(in the rows, 128 means zero)
Each row is followed by its class; each block has classes of its own.
[212 106  96 113 130 142 127 128  92 133 113 139 154 178 100 125 204 146
  93 152 143 156 173 105 151 116 179 107  69 136 153 133 155] -> lopul
[183 134 140 116 159 135 127  98  82 151 130 136 189 149 116 154 165 141
 110 167 139 137  98  72 137  86 162 124  73 132 134 115 159] -> dum
[196 124 130 113 167 133 125 118 110 150 119 150 177 163 106 169 172 141
 129 138 124 146 167  96 128  87 152 126  63 151 146 134 163] -> sed
[142 121  72 136 164 126 155 135 188 122 154 128 160 155 162 173 130 165
 139 106 160 150 167 162 138 122 148 108 211 129 134 129 165] -> Pekev
[180 108  72 137 185 103 126  96 161 139 124 103 176 182 163 179 172 125
 152 101 175 154 128 164 100 109 153 103 194 135 113 127 147] -> pode
[198 138 146 100 158 126 124 120  78 163 114 133 154 165 105 148 180 135
  98 170 143 114 151  93 141  86 170  85  49 131 156 129 169] -> morod
[149 118  73 153 164 129 140 135 174 120 168 111 170 174 150 163 141 160
 141 118 158 129 163 139 148 119 157 123 209 113 125 132 157] -> Zuv
[194 108 100 108 118 122 129 112  85 128 113 145 163 191 102 109 185 154
  75 106 129 143 195 114 125 119 159 133  84 134 148 147 139] -> lom
[192 136 107 130 173 114 132 123 182 128 116 107 147 204 162 172 173 165
 136  84 149 127 192 157 102 128 177  84 170 120 136 138 155] -> morod
[146 110 114 138 176 105 129  64 188 140 119  64 146 140 128  95 138  75
  91 134 105 122 141 108  85 147 127 134 135 107 107 103 113] -> pode
[181 131 171 108 184 111 107 109 180 143 120  72 158 129 152 140 148 111
  92 118  94 105 105  94 113 126 167 129 111 134 127  92 136] -> sed
[173 127 155 142 182 123 131  93 119 178 130  74 150 145 127 138 126  87
 107 177  95 136 118  86 132 163 173 119 115 110 120 106 145] -> dum
[180 126 154 126 167 102 150  90 133 152 136  84 138 146 116 131 135 111
  59 168  99 139 151 139 137 167 160  89 158 115 129 107 135] -> Pekev
[198 140 102 128 180 113 130 119 178 131 111 103 144 193 164 169 175 150
 143  91 149 124 186 146 103 129 181  72 153 119 133 141 154] -> morod
[164 117  67 153 187 112 137  96 150 126 119 106 167 161 174 175 156 129
 159  92 147 123 109 165 114  99 142 121 208 131 116 132 135] -> Pipor
[157 130 102 146 185 132 137 113 210  86 133 120 164 159 184 174 153 164
 145  63 136 107 157 168  90 112 141 130 192 129 102 129 131] -> gepu
[174 133  79 121 176 113 146 107 192 111 125 123 164 187 174 178 159 157
 153  85 148 152 168 164  98 127 175  81 195 122 120 143 152] -> Pekev
[185 130 160 107 170 101 110  83 145 159 130  72 147 143 152 117 156 106
  90 128  88 115  99 105 110 127 164 111 118 106 128 108 134] -> lom
[174 119 153 111 170  99 113 109 144 135 143  60 164 148 146 120 147 113
  80 133  92 110  92  87 114 136 184 130 137 118 118 102 127] -> Zuv
[178 135 131 104 157 138 132  97  77 145 125 138 169 139 116 153 171 121
 130 169 120 112 120  94 134  77 146 111  73 128 141 133 143] -> Pipor
[178 136 129 118 145 142 135 105  83 146 129 154 171 153 110 161 168 129
 147 158 116 128 160 107 124  80 133 117  74 138 148 146 146] -> Pipor
[193 117 169 136 157 102 133 100 129 142 132  77 138 143 108 124 168 109
  52 186 100 147 109 133 143 169 170  89 141 113 130  95 128] -> lopul
[165 140 121 147 194 134 133 108 223 112 130 116 156 169 173 192 162 155
 157  56 149 116 160 162 100  99 141 121 172 139 107 131 147] -> sed
[161 135 109 153 184 135 138  98 194 114 139 110 169 166 176 176 148 158
 150  70 151 131 139 142  97 114 149 124 193 122 102 125 139] -> dum
[156 144 101 138 189 127 142  95 201 112 137 122 143 169 186 181 149 153
 160  48 162 127 147 180  94 109 135  98 194 133 101 148 148] -> Pekev
[203 107 109 112 128 124 130 132  96 122 108 149 174 176  94 135 183 160
  82 121 128 144 190 104 143 109 170 140  74 152 153 131 148] -> sed
[206 121 165 134 165 103 126 101 120 145 126  84 152 150 114 130 159 112
  64 191  78 128 162 132 133 172 166 106 127 112 131  95 129] -> gepu
[192  98  96  93 102 121 137 124  89 127 115 129 175 168  95 119 181 152
  82 140 146 153 190  99 125 123 174 126  86 143 152 132 132] -> pode
[187 105  93 108 121 134 132 117  71 126 124 141 175 169  99 102 171 170
  75 128 127 140 191 107 144 117 172 131  80 143 152 141 155] -> rafe
[182 130 154 133 180 126 132  93 107 180 124  82 144 153 125 148 137  83
 126 182  84 114 136 109 134 158 162 108 129 106 136 123 137] -> Pipor
[148 116 111 142 180 105 124  60 175 145 118  65 128 145 135  82 138  84
  74 108  97 112 133 115 102 150 123 143 127 102 104 110 123] -> lom
[187  99 104 113 115 115 135 136  65 117 129 135 184 186  95 125 173 163
  71 137 141 138 172 100 142 114 191 138 104 140 142 145 142] -> Zuv
[170 112 108 155 182 104 115  80 174 140 107  73 147 141 136  96 142  83
  92 146  85 110 149 118 102 150 136 142 111 109 109 100 130] -> gepu
[157 120  63 146 189 116 137  89 152 114 120 105 164 153 176 169 153 131
 153  87 142 121 102 159 110  93 137 127 204 134 112 130 129] -> Pipor
[172 125  68 156 166 134 135 137 201 117 144 121 174 153 168 169 157 154
 154 119 147 121 183 150 137 121 149 115 173 132 131 122 158] -> gepu
[150 124 120 142 174 115 125  71 164 143 111  65 147 133 137 103 132  82
  93 140  88  99 131 110 104 146 131 144 145 103 122 104 115] -> Pipor
[146 120 119 142 184 107 128  59 184 137 123  65 137 145 140  88 133  89
  66 101  90 108 129 114  97 150 126 145 139 109 108 109 118] -> lom
[196 118 156 133 167 106 123  96 148 140 125  74 141 149 119 119 174 103
  59 172  99 144 119 124 129 167 167  94 134 115 129  94 129] -> lopul
[167 125  83  80 151 145 123 100 101 115 147 147 144 148 109 121 182 148
  89 132 145 144 165 103 147  87 119 116  79 126 131 120 145] -> lom
[147 112 119 137 179 109 126  65 182 148 117  61 140 138 126  99 138  67
  95 139 105 120 134 106  88 147 124 133 124 111 106 101 116] -> pode
[170 139 152 102 178 116 115  89 149 133 130  68 153 111 162 128 147 103
 106 131  85  95  78  93 113 123 149 124 133 115 125  97 115] -> Pipor
[178 135 124  95 159 150 122  94  79 142 126 143 171 141 108 133 175 146
 110 157 134 121 131  82 139  81 152 104  47 138 137 132 162] -> rafe
[184 123 123  92 161 137 132  96  94 146 136 143 173 166 107 160 177 120
 136 156 134 149 158  99 109  84 146 101  67 140 134 139 146] -> pode
[152 123  78 162 154 129 140 123 176 132 150 120 180 156 156 161 134 162
 148 121 162 152 157 134 136 122 154 130 189 112 128 122 165] -> dum
[197 128 142 111 157 142 124 114  92 151 127 149 163 165 109 160 190 128
 134 176 128 155 129 103 131  89 166  89  57 135 146 139 163] -> lopul
[189 136 129  97 158 146 129  98  66 147 120 139 161 143 109 159 175 127
 129 166 128 115 126  91 142  87 144 107  73 129 141 134 138] -> Pipor
[190 140 110 125 175 113 135 118 181 121 117 102 141 188 167 171 169 162
 137  84 147 120 179 154 102 125 181  75 173 116 130 139 145] -> morod
[168 121  66 147 174 132 134 134 205 126 139 123 174 172 150 175 155 162
 145 108 157 146 195 146 145 118 153 130 177 133 141 120 173] -> sed
[185 132 158 108 188 127 113 103 184 128 133  67 139 119 157 122 170  99
  88 132  98 117  88  91 118 145 165  99 113 123 121  93 128] -> lopul
[159 118 119 156 183 106 115  79 176 136 110  76 147 136 140  97 140  85
  89 143  87 104 140 122 101 145 130 147 117 110 107  98 128] -> gepu
[146 117  73 131 148 137 144 131 183 133 166 116 162 163 143 169 145 155
 148 136 172 153 185 150 140 131 142 114 194 123 136 123 158] -> pode
[170 112  65 157 188 101 129 110 166 104 119 117 182 163 179 168 164 147
 137 101 147 131 120 172 112 102 153 128 194 137 110 119 150] -> gepu
[162 135 150 101 185 101 127  87 162 138 132  77 139 116 162 125 137 103
  91 125 104 117  81 111 109 128 157 105 126 121 110 104 137] -> Pekev
[184 124 120  89 149 134 132 100  91 141 131 140 177 162 110 160 173 128
 133 154 138 150 153  98 110  87 156 100  73 146 139 144 141] -> pode
[184 140  99 124 180 119 124  88 181 127 124 119 157 200 173 169 181 147
 163  73 140 134 157 155  91 115 163  91 166 106 115 150 148] -> lom
[188 100  91 105 117 121 148 129  86 128 108 146 160 169 103 124 162 160
  78 120 145 153 198 124 135 119 174 117 105 144 149 145 147] -> Pekev
[156 121  60 146 202 102 144  81 163 123 115 112 147 158 178 172 152 126
 151  81 167 139 100 179 108  88 144  95 197 134  95 137 151] -> Pekev
[174 120  81 145 200  97 130 108 159 131 113 102 148 174 166 166 160 142
 120  81 169 122 130 167 113 102 154  99 188 131 117 125 156] -> morod
[183 124  90 136 168 120 138 126 196  94 117 121 182 176 176 177 167 169
 146  96 131 132 190 160  95 134 178 110 193 124 126 132 138] -> gepu
[191 102  97 112 123 125 123 132  52 135 129 140 165 189  90 119 174 146
  96 146 136 138 172  92 150 109 180 135  81 125 140 147 150] -> Zuv
[174 123  90  84 166 152 120 124 126 112 141 140 156 135 105 148 171 148
  93 145 143 147 186 100 161  91 130 124  84 148 139 105 151] -> sed
[202 101  99 123 116 124 124 139  79 127 113 151 166 166 102 113 178 151
  93 144 119 139 206 117 138 122 159 144  63 139 148 133 149] -> gepu
[178 114 128 163 194  99 115  77 184 158  95  74 150 159 126 109 149  75
  93 123  86 118 155 114 102 142 139 146 114 118 120 103 138] -> sed
[161 118  87  81 151 150 124 125  81 109 160 138 149 144  95 131 165 150
  97 167 145 139 162  86 164  91 142 118  98 121 128 120 141] -> Zuv
[192 131 161 119 178 101 108  93 150 151 139  69 178 133 156 126 147 110
  92 141  88 137  91  82 108 139 172 125 122 115 124  87 137] -> dum
[169 132 162 124 180 125 128  75 115 142 142  84 134 123 111 102 146 109
  59 164  86 112 127 115 143 151 135 102 125 108 119  96 131] -> rafe
[165 115  73 145 188 100 129  84 157 128 122 109 162 176 176 163 165 137
 136  70 158 136 104 169 106  93 146 116 197 130 107 136 146] -> lom
[177 130 122 109 157 129 142 104  87 157 121 154 163 156 118 169 150 136
 137 147 143 148 144 120 122  82 156  95  83 146 138 156 165] -> Pekev
[153 117  66 155 173 130 133 135 166 132 172 118 168 179 150 165 149 150
 153 124 164 130 160 139 155 110 151 122 194 112 123 130 171] -> Zuv
[173 132 133 117 195 124 138  89 131 175 125  87 130 157 130 151 129  88
 115 168 105 135 131 117 133 155 167  86 127 117 124 123 151] -> Pekev

A new block, with new classes.
[116 145 117 152 114  84 124 118 123 109 119  98 143 128 146 145  94 136
 121 123 141 106 125 143 120 130 111 122 128 127 110 135 102] -> Vob
[138 172 117 147 154  93 114 108 119 123 115 116 121 134 111 148 110 132
 128 104 153 120 136 127 154 158 126 144 142  95 123 117 103] -> belab
[149  91 135 119 132 150 136 153 146 140 130 132 112 109 113 127 189 121
 127 137 126 130 149 110 137 123 138 139 134  92 162 124 150] -> belab
[136 163  96 142 128  96 109  98 124 117 105 116 127 126 101 131 127 120
 110 148 153 109 137 127 148 155 102 151 137 115 112 116  69] -> Savu
[119 136 140 130 115 144 119 143 134 126 144 112 135  95 142 170 148 132
 127 149 128 124 148 133 118 116 103 112 125  91 127 146 141] -> zevi
[136  84 121 112 102 167 152 144 137 139 127 149 131 128 140 111 164 129
 126 167 118 138 121 112 107 120 136 117 125 149 156 127 146] -> tapu
[134 107 158 123 146 144 133 143 136 131 119 130 106 120 120 117 155 113
 143  96 123 149 137 125 141 117 151 136 122 113 140 116 140] -> tazu
[122 116 132 124 143 138 141 135 127 125 148 143 114 132 134 130  96 131
 135  96 120 135 111 139 118 122 135 118 133 144 135 116 125] -> sor
[151 111 140 119 155 147 126 137 140 125 127 145 104 126  86 113 124 110
 145  95 111 151 118 119 143 129 136 128 122 153 132 112 111] -> zele
[112 162 134 122 125 105 118 102 115 106 132 120 131 117 153 173  94 138
 125 119 139 123 128 145 130 128 101 121 124  96 107 136 112] -> Pomaf
[108 108 133 118 142 156 141 139 134 132 148 131 130 123 137 113 139 109
 135 106 106 134 133 138 117 112 132 118 119 119 136 137 156] -> tazu
[146 129 103 128 108 124 117 115 138 133 102 121 121 127 128 118 167 129
 114 168 150 125 146 105 139 151 114 150 152  94 150 119 108] -> belab
[145  74 138 112 141 184 132 169 156 135 135 146 109 120 120 103 164 113
 136 106 107 153 129 120 135 102 139 114 120 138 142 111 136] -> Vob
[103 161 115 131 122 141 111 104 116 113 146 117 128 121 143 142  99 122
 120 131 137 134 121 141 129 136  94 117 129 129 110 133 115] -> zevi
[136  88 148 111  99 170 136 137 154 136 116 144 121 105 132 125 179 120
 132 143 103 137 131 130 119 110 123 126 124 142 141 128 156] -> Savu
[120 136 136 136  70 117 117 100 130 124 106 105 117 127 142 128 152 166
 125 167 153 127 146 140 140 126 132 138 135 101 115 132 132] -> tapu
[162 104 121 117 112 152 115 139 154 141 109 129  92 132 114  84 176 134
 116 149 123 139 133 102 141 129 125 154 148 126 156 106 114] -> Noz
[134 101 126 122 105 135 125 138 149 136 127 112 114 120 112 110 158 125
 129 152 123 126 154 118 132 129 121 138 125 102 141 131 121] -> zele
[102 133 122 124 108 141 133 121 125 120 151 118 150 138 179 114  86 128
 128 107 114 137  98 154 107 119 106  91 127 164 122 136 141] -> Vob
[130 128 151 126 115 166 114 126 136 125 135 127 103 122 130 129 146 138
 139 121 125 158 134 133 141 123 124 124 135 129 113 123 142] -> zevi
[134 129  84 138 103 120 129 110 135 130 104 122 136 149 139 100 136 120
 118 169 123 130 137 101 121 148 105 147 151 128 144 119  94] -> tazu
[125 113 151 119 130 145 143 148 124 132 141 136 135 108 139 151 144 129
 135 129 127 126 116 135 113 117 141 104 111 116 139 136 155] -> tapu
[104 182 127 140 148  81 118  96 100  99 130 113 152 122 120 165  67 119
 125  84 141 102 112 167 134 141 116 124 116 140  94 140 104] -> Savu
[110 180  81 155 104  72 124 101 128 122 131  91 167 124 155 162  84 133
 114 188 144  96 137 127  95 158  70 117 138  98 125 153  95] -> zele
[ 90 191 107 137 142 129 113  78 111 109 157 123 150 122 143 145  56 119
 124 104 125 122  94 170 122 139  90 101 122 149  88 138 126] -> Savu
[111 128 112 134 100 155 117 112 144 116 127 127 130 116 164 130 115 122
 123 144 117 138 106 132 123 119  91 108 132 138 118 128 128] -> Vob
[101 105  85 126 100 141 153 147 134 129 154 122 182 124 185 135 114 115
 110 171 106 108 114 130  70 113  88  87 122 152 147 155 145] -> Vob
[154  99 150 145 109 123 120 149 152 130  95 119 107 131 121 134 171 148
 139 131 136 143 160 116 151 116 144 139 129 104 119 112 119] -> Vob
[105 140 142 124 101 134 139 114 128 128 122 113 150 152 176  97  89 137
 142  93 118 150 110 150 107 126 135 118 141 149 136 132 153] -> tazu
[118 133 129 110 123 126 122 113 118 113 134 127 123 121 148 157 118 122
 123 123 132 128 130 133 129 123 108 123 119 117 121 128 115] -> Pomaf
[126 140 106 125 133 136 136 116 121 131 138 140 151 142 150 129 100 123
 125 126 117 128 106 126 103 141 118 109 140 147 140 131 147] -> belab
[141 129  98 135 114 140 120 124 149 134 131 132 138 127 117 136 145 130
 124 187 115 141 149 108 124 130  95 123 135 110 133 132 115] -> zele
[128 163 110 128 175 106 124 118 111 116 140 127 130 153 118 115  60 119
 133  71 130 129 100 133 145 144 126 124 130 165 125 101  97] -> bul
[104  86 130 111  71 159 158 151 144 142 142 134 175 121 205 136 139 141
 128 185  99 132 114 120  75  99 107  99 118 133 173 150 192] -> bul
[128 160 109 141 157  92 115 126 113 130 123 112 132 139  98 128 110 132
 109 107 145 103 125 137 147 142 124 150 131 118 122 126  94] -> Noz
[144 115 146 123 144 139 126 144 127 125 128 124 102 137 106 123 139 125
 138  94 135 142 138 128 136 130 150 134 129 154 123 112 118] -> zevi
[148  96 109 120 112 140 139 155 147 141 125 129 130 138 128 101 160 131
 113 157 119 127 135 105 115 125 126 144 138 137 171 127 124] -> Noz
[115 135 146 119 167 143 140 133 117 125 137 134 137 150 137 101  72 111
 150  40 116 149  94 148 120 126 159 114 125 166 129 117 142] -> tazu
[107 180  95 146  73 112 113  84 134 128 119 115 145 131 157 163 110 140
 113 190 135 115 131 134 122 143  82 131 138 106 107 149 110] -> Tulu
[133 203 149 144 150  94  93  94 116 117 109 116  92 132  93 153  89 130
 135  78 155 133 122 150 184 153 131 148 131  97  77 111  85] -> Tulu
[118  88 126 123  96 149 141 136 140 137 118 140 114 137 151 120 139 141
 127 147 132 135 134 122 117 121 136 137 138 128 143 119 132] -> sor
[106 111 152 128 132 137 136 128 128 121 140 140 110 111 140 158 116 141
 138 108 125 132 124 150 124 108 137 119 121 124 120 130 148] -> sor
[156 120 133 120 175 145 118 147 129 119 119 149 105 154 103 104  97 111
 142  53 119 156 106 122 153 129 150 120 125 170 120  88  91] -> Vob
[137 102 124 120 114 145 141 147 136 129 116 140 141 150 158 110 110 132
 133 122 111 146 105 120 108 120 129 107 131 170 140 116 128] -> Vob
[124 175 135 127 138 111 126 116 116 126 123 132 137 136 128 153  79 125
 133  97 130 126  98 147 128 141 127 118 126 143 109 132 110] -> Tulu
[131 148 128 133 171 129 110 121 118 123 126 130 117 136  99 128 124 114
 134  92 128 141 126 127 162 133 136 138 130 104 114 111 107] -> tazu
[131 125 125 138  87 109 122 129 145 136 111 108 141 124 136 156 151 144
 128 186 137 125 157 115 121 130 110 136 125  84 139 141 121] -> zele
[139 124 114 116 145 148 128 134 130 132 131 149 137 127 130 144 142 124
 125 138 120 132 122 113 122 133 126 118 137 117 147 126 144] -> belab
[104 176  74 137 125 108 141 114 107 128 147 125 192 149 181 145  41 134
 108 151 110 105  78 131  71 144  83  95 136 173 143 150 128] -> Noz
[164  91 165 119 171 153 127 183 145 144 117 143  99 117  74 125 170 129
 134  83 118 139 131 114 160 107 169 151 120 109 150 107 137] -> Noz
[133 122 143 124 156 122 125 132 117 123 122 148 102 142 107 136 107 134
 134  86 141 138 122 135 147 127 153 140 128 127 121 103 100] -> sor
[102 134 147 103 166 153 144 131 109 114 180 147 144 120 149 160  72 111
 136  63 110 143  89 159 114 106 123  92 102 150 121 135 151] -> Pomaf
[148 177 129 143 168  99  97  96 121 115 110 120  86 130  84 132 113 137
 134  81 152 136 139 130 187 159 133 153 145  90 108 102  87] -> belab
[157 125 150 122 146 132 113 141 151 134  98 127  90 126  88 119 151 129
 146 104 142 155 152 112 171 141 142 152 131  96 137 101  92] -> zele
[113 114 117 105 126 189 139 131 133 136 162 157 156 114 150 134 131 108
 126 140  86 139  94 136 103 113 100  91 118 158 137 138 166] -> Savu
[140 145 145 130 158 129 125 132 133 128 137 124 118 114 124 147 129 131
 139  94 135 134 125 132 139 137 137 123 138  97 139 121 145] -> belab
[100 182 134 127 161 125 111 106 110 114 152 122 135 121 148 147  69 128
 133  89 132 133  84 149 149 132 105 108 123 115 110 117 134] -> bul
[135 119 158 104 117 143 127 124 128 123 117 145 115 140 146 141 129 136
 136 103 121 150 129 133 131 116 132 125 126 130 120 116 136] -> Pomaf
[125 134 160 114 129 157 130 136 134 136 123 155 122 122 128 156 122 120
 139 106 115 145 114 140 133 116 140 119 110 129 118 132 146] -> Tulu
[ 99 152 123 137 154  99 131 108 100 111 152 127 127 141 133 142  56 133
 128  78 135 110 110 164 117 133 131 116 127 147  98 129 114] -> sor
[153 142 139 132 205 116 111 143 127 117 121 135  91 139  78 121  98 114
 141  33 139 135 111 137 166 136 151 131 123 139 101  87  77] -> Vob
[ 91 116 149 120  99 157 153 126 133 136 148 115 151 142 187 106 101 135
 149  96 104 154 108 153 101 110 139 106 125 150 146 144 184] -> tazu
[126 149 120 109 165 165 124 119 107 118 148 155 123 165 122 101  60 109
 140  56 105 156  86 143 118 141 129 103 129 216 109 110 112] -> zevi
[128 134 159 111 158 132 125 125 120 118 140 124 110 131 105 107 102 118
 142  44 121 128 116 165 139 127 153 121 119 161 108 117 132] -> Savu
[112  93 156 119 120 150 141 138 133 132 141 136 103 123 142 116 127 137
 137 100 125 135 121 149 118 112 147 123 127 129 128 124 151] -> sor
[102 151  85 128 130 128 144 116 118 124 167 127 184 140 155 142  59 121
 126 146 103 121  92 137  82 136  90  88 128 171 133 153 134] -> zele
[110 159 140 114 161 159 130 119 117 126 159 157 131 140 118 141  60 110
 140  61 102 143  75 159 129 121 136 104 110 173 103 129 139] -> Tulu
[137  83 106 110 119 165 158 153 129 137 142 160 152 120 142 138 164 118
 119 190 108 129 117 104  87 113 124  99 118 156 161 136 152] -> tapu
[138 153 136 119 165 152 115 109 125 127 132 151 106 127 119 128 117 129
 138  92 122 155 112 132 152 141 126 117 139 119 120 111 139] -> belab
[115 137 174 119 128 135 119 118 130 120 120 121 114 106 123 146 136 132
 138  87 134 136 128 162 153 116 139 130 117 118 111 126 149] -> Savu
[143 127 122 124 137 163 115 121 149 130 134 144 108 139 110 112 129 118
 141 125 114 163 126 117 141 138 118 125 134 138 121 112 120] -> zele
[147  74 141 109 148 181 139 160 142 135 123 185 104 133 118 128 144 120
 140 112 109 157 116 108 122 111 153 126 127 146 146 102 129] -> sor
[102 141 105 134 117 129 123 113 132 124 137 120 145 126 151 142 112 130
 121 151 129 122 116 127 132 123 100 128 128 120 133 126 134] -> bul
